Below are the code and all the weights of a small trained network. Each question names an input and a class and asks about switching units off, where a switched-off unit gives its printed mean instead of its output.

import numpy as np


def w(rows, s, z=0):
    codes = np.array(rows[::2]) - 128.0
    scale = np.full(codes.shape[1], s)
    scale[-1] = z or s
    return codes * scale


def norm(h):
    return h / np.sqrt((h * h).mean(-1, keepdims=True) + 1e-5)


def f(y):
    return np.maximum(y, 0)


def log_softmax(a):
    a = a - a.max(-1, keepdims=True)
    return a - np.log(np.exp(a).sum(-1, keepdims=True))


def net(x, mask):
    res = np.array(x, float).reshape(1, 6) / 4 @ E
    u = 0
    for l in range(4):
        y = f(norm(res) @ A[l][:, :-1].T + A[l][:, -1])
        res = res + np.where(mask[u : u + 9], y, B[l][:, -1]) @ B[l][:, :-1]
        u += 9
    return log_softmax(norm(res)[-1] @ U[:, :-1].T + U[:, -1])


A, B = {}, {}
E = w([
[76,110,81,227,151,255,72,97,94],'x0',
[29,2,90,146,189,165,149,146,184],'x1',
[147,136,162,112,89,157,119,227,67],'x2',
[238,107,48,119,150,160,91,65,183],'x3',
[51,179,184,81,158,84,89,121,174],'x4',
[41,173,104,49,81,148,159,64,143],'x5',
],0.0055)
A[0] = w([
[67,73,104,193,136,142,144,163,127,9],'0.n0',
[3,96,140,175,126,160,188,89,155,138],'0.n1',
[157,70,125,172,125,139,144,111,108,97],'0.n2',
[105,172,217,142,190,98,88,133,67,112],'0.n3',
[129,160,93,166,77,189,108,177,48,4],'0.n4',
[153,153,201,162,118,161,121,189,167,94],'0.n5',
[158,79,43,119,107,154,143,111,176,71],'0.n6',
[108,180,108,73,102,82,124,124,144,173],'0.n7',
[102,160,122,72,143,144,106,32,94,108],'0.n8',
],0.0073,0.0033)
B[0] = w([
[108,62,188,209,218,87,143,109,77,190],'0.n0',
[45,92,96,127,152,137,201,135,150,253],'0.n1',
[131,97,105,89,151,138,120,154,122,172],'0.n2',
[122,61,103,89,136,126,104,124,138,192],'0.n3',
[57,147,137,113,78,127,32,122,1,187],'0.n4',
[172,129,97,166,139,85,123,127,144,165],'0.n5',
[159,132,108,96,108,178,161,134,123,181],'0.n6',
[140,172,148,99,100,118,155,133,155,200],'0.n7',
[159,166,85,124,81,154,133,100,117,186],'0.n8',
],0.0097,0.0065)
A[1] = w([
[133,128,104,148,140,164,110,139,150,141],'1.n0',
[172,35,174,84,202,132,109,162,48,97],'1.n1',
[105,112,96,129,149,188,116,51,126,122],'1.n2',
[72,96,160,51,195,112,73,146,147,127],'1.n3',
[109,124,102,136,167,142,105,147,86,121],'1.n4',
[209,102,123,120,1,139,72,116,106,133],'1.n5',
[109,143,159,134,147,131,93,98,171,7],'1.n6',
[155,51,194,155,186,212,228,163,150,118],'1.n7',
[79,174,91,58,113,136,115,5,206,58],'1.n8',
],0.0065,0.0019)
B[1] = w([
[122,203,164,109,138,108,139,165,92,156],'1.n0',
[163,220,81,169,66,117,186,105,154,238],'1.n1',
[129,171,254,104,157,116,130,114,116,218],'1.n2',
[150,59,139,136,87,130,144,48,79,207],'1.n3',
[150,168,113,150,148,111,119,164,64,197],'1.n4',
[156,90,115,165,141,147,169,129,128,239],'1.n5',
[102,103,163,224,175,127,100,68,161,131],'1.n6',
[153,161,132,107,237,153,104,122,100,253],'1.n7',
[150,165,113,188,119,111,123,137,160,250],'1.n8',
],0.0084,0.0045)
A[2] = w([
[50,159,95,83,92,119,118,104,243,30],'2.n0',
[113,108,73,128,97,170,153,50,221,110],'2.n1',
[171,152,196,201,170,108,62,113,125,168],'2.n2',
[175,121,160,62,92,33,147,135,166,107],'2.n3',
[161,106,174,121,75,145,176,13,99,107],'2.n4',
[79,114,170,135,58,189,2,172,43,26],'2.n5',
[64,97,98,137,156,127,139,137,11,233],'2.n6',
[29,78,152,138,156,118,107,113,120,63],'2.n7',
[8,162,63,119,179,174,162,61,188,6],'2.n8',
],0.0066,0.0019)
B[2] = w([
[115,121,84,155,109,59,148,138,80,177],'2.n0',
[99,209,124,135,94,126,92,92,126,180],'2.n1',
[47,60,93,79,60,103,60,159,195,176],'2.n2',
[96,100,208,95,137,178,130,158,74,194],'2.n3',
[98,184,134,128,151,154,87,115,181,177],'2.n4',
[129,197,123,105,52,197,142,121,24,187],'2.n5',
[135,107,164,118,145,218,26,49,105,255],'2.n6',
[213,154,93,140,155,179,133,205,255,191],'2.n7',
[76,92,102,158,86,43,178,165,124,221],'2.n8',
],0.0071,0.0069)
A[3] = w([
[159,185,169,139,80,81,130,161,113,230],'3.n0',
[153,121,254,94,113,119,184,139,115,4],'3.n1',
[59,108,128,133,204,95,145,74,91,75],'3.n2',
[59,135,111,69,116,122,189,137,134,86],'3.n3',
[131,58,151,206,174,166,182,122,103,107],'3.n4',
[144,152,105,210,114,62,111,232,122,41],'3.n5',
[128,123,192,33,99,86,171,166,140,89],'3.n6',
[209,46,90,127,156,183,108,136,116,130],'3.n7',
[93,97,158,81,124,92,114,104,171,48],'3.n8',
],0.0088,0.0023)
B[3] = w([
[115,13,170,132,160,181,83,114,163,240],'3.n0',
[197,166,205,132,186,59,68,117,102,191],'3.n1',
[73,147,154,118,162,115,84,136,193,242],'3.n2',
[158,117,103,190,148,70,187,126,30,209],'3.n3',
[110,55,127,112,160,187,95,134,196,254],'3.n4',
[95,53,111,128,47,1,116,154,115,161],'3.n5',
[145,173,223,155,201,173,131,102,93,215],'3.n6',
[98,153,108,71,99,89,233,191,108,225],'3.n7',
[141,173,128,139,99,87,50,135,139,163],'3.n8',
],0.008,0.0058)
U = w([
[62,167,121,151,109,77,221,97,134,144],'0',
[164,44,123,125,85,64,119,182,119,93],'1',
[179,132,252,113,174,115,109,120,117,189],'2',
[115,121,126,138,120,88,47,111,201,3],'3',
[57,53,133,140,243,176,125,138,159,152],'4',
[117,132,125,141,75,206,73,123,50,204],'5',
[180,198,114,124,69,178,139,60,187,79],'6',
[199,119,81,83,173,165,232,179,133,92],'7',
],0.018,0.003)

Each question gives the input, the list of numbers given to net, and the class t.
The units are the neurons (one row each of A and B). Each row of codes is followed by its name. A weight is (code - 128) times the scale printed after its matrix; where a second scale follows, it is the last column's (A, B and U).
mask holds one flag per neuron, layer by layer. A switched-off neuron (its flag False) gives its mean, the last column of its row in B, instead of its output. The means were averaged over made-up inputs and are rounded, as every weight is.
A unit's drop is (log p(t) with every unit on - log p(t) with that unit switched off) / (log p(t) with every unit on - log p(t) with every unit switched off).
The circuit of an input: a set's keep is (log p(t) with only the set's units on - log p(t) with every unit switched off) / (log p(t) with every unit on - log p(t) with every unit switched off). Starting from the 12 units with the biggest drops (on a tie, the unit counted first), units are removed one at a time, each time the one whose removal leaves the highest keep (on an exact tie, the one counted first), for as long as the keep stays at least 0.8.
circuit, biggest first: the units of the circuit, biggest drop first
unit that matters most: the unit with the biggest drop
top k neurons: the k neurons with the biggest drops, biggest first
top k neurons in layer l: the k neurons of layer l with the biggest drops, biggest first
input [5,-6,-3,5,4,1], class 6: unit that matters most -> 0.n8
input [-3,-1,-4,1,8,-4], class 3: circuit, biggest first -> 2.n2; 3.n8
input [-2,3,-5,5,4,-6], class 3: top 2 neurons -> 2.n2; 0.n1
input [-6,3,2,8,7,3], class 2: top 2 neurons in layer 0 -> 0.n1; 0.n7
input [1,0,8,-2,4,-8], class 1: top 4 neurons -> 0.n5; 1.n1; 3.n5; 0.n1
input [0,-8,8,-8,0,-7], class 5: circuit, biggest first -> 0.n4; 2.n5
input [1,-3,6,-3,5,8], class 0: circuit, biggest first -> 0.n7; 3.n3
input [1,-7,-1,5,-6,-7], class 1: circuit, biggest first -> 3.n5; 2.n6
input [-8,8,8,-6,7,6], class 2: circuit, biggest first -> 3.n6; 3.n1
input [-5,-6,3,7,-5,-6], class 1: top 4 neurons -> 3.n5; 2.n6; 0.n1; 1.n7
input [-6,2,-7,4,-1,-4], class 7: top 3 neurons -> 1.n2; 0.n6; 0.n4
input [3,-4,-6,1,-5,-7], class 1: circuit, biggest first -> 0.n1; 2.n6; 3.n5
input [-5,-6,-5,2,1,5], class 6: top 2 neurons in layer 1 -> 1.n8; 1.n2
input [4,-1,0,5,-7,-8], class 7: unit that matters most -> 3.n7
input [-1,8,8,7,7,-5], class 7: top 2 neurons in layer 1 -> 1.n1; 1.n7
input [2,1,-2,2,7,-1], class 3: top 2 neurons in layer 3 -> 3.n7; 3.n8
input [-3,-2,-6,1,-6,8], class 6: top 2 neurons -> 0.n1; 0.n8
input [-5,5,8,-4,-3,3], class 2: top 2 neurons -> 3.n1; 0.n1
input [-3,-2,-2,-1,-5,8], class 6: top 3 neurons in layer 0 -> 0.n8; 0.n1; 0.n0
input [-6,1,8,3,-2,-6], class 1: circuit, biggest first -> 3.n5
input [5,5,5,-4,-8,-7], class 5: top 2 neurons in layer 0 -> 0.n4; 0.n1
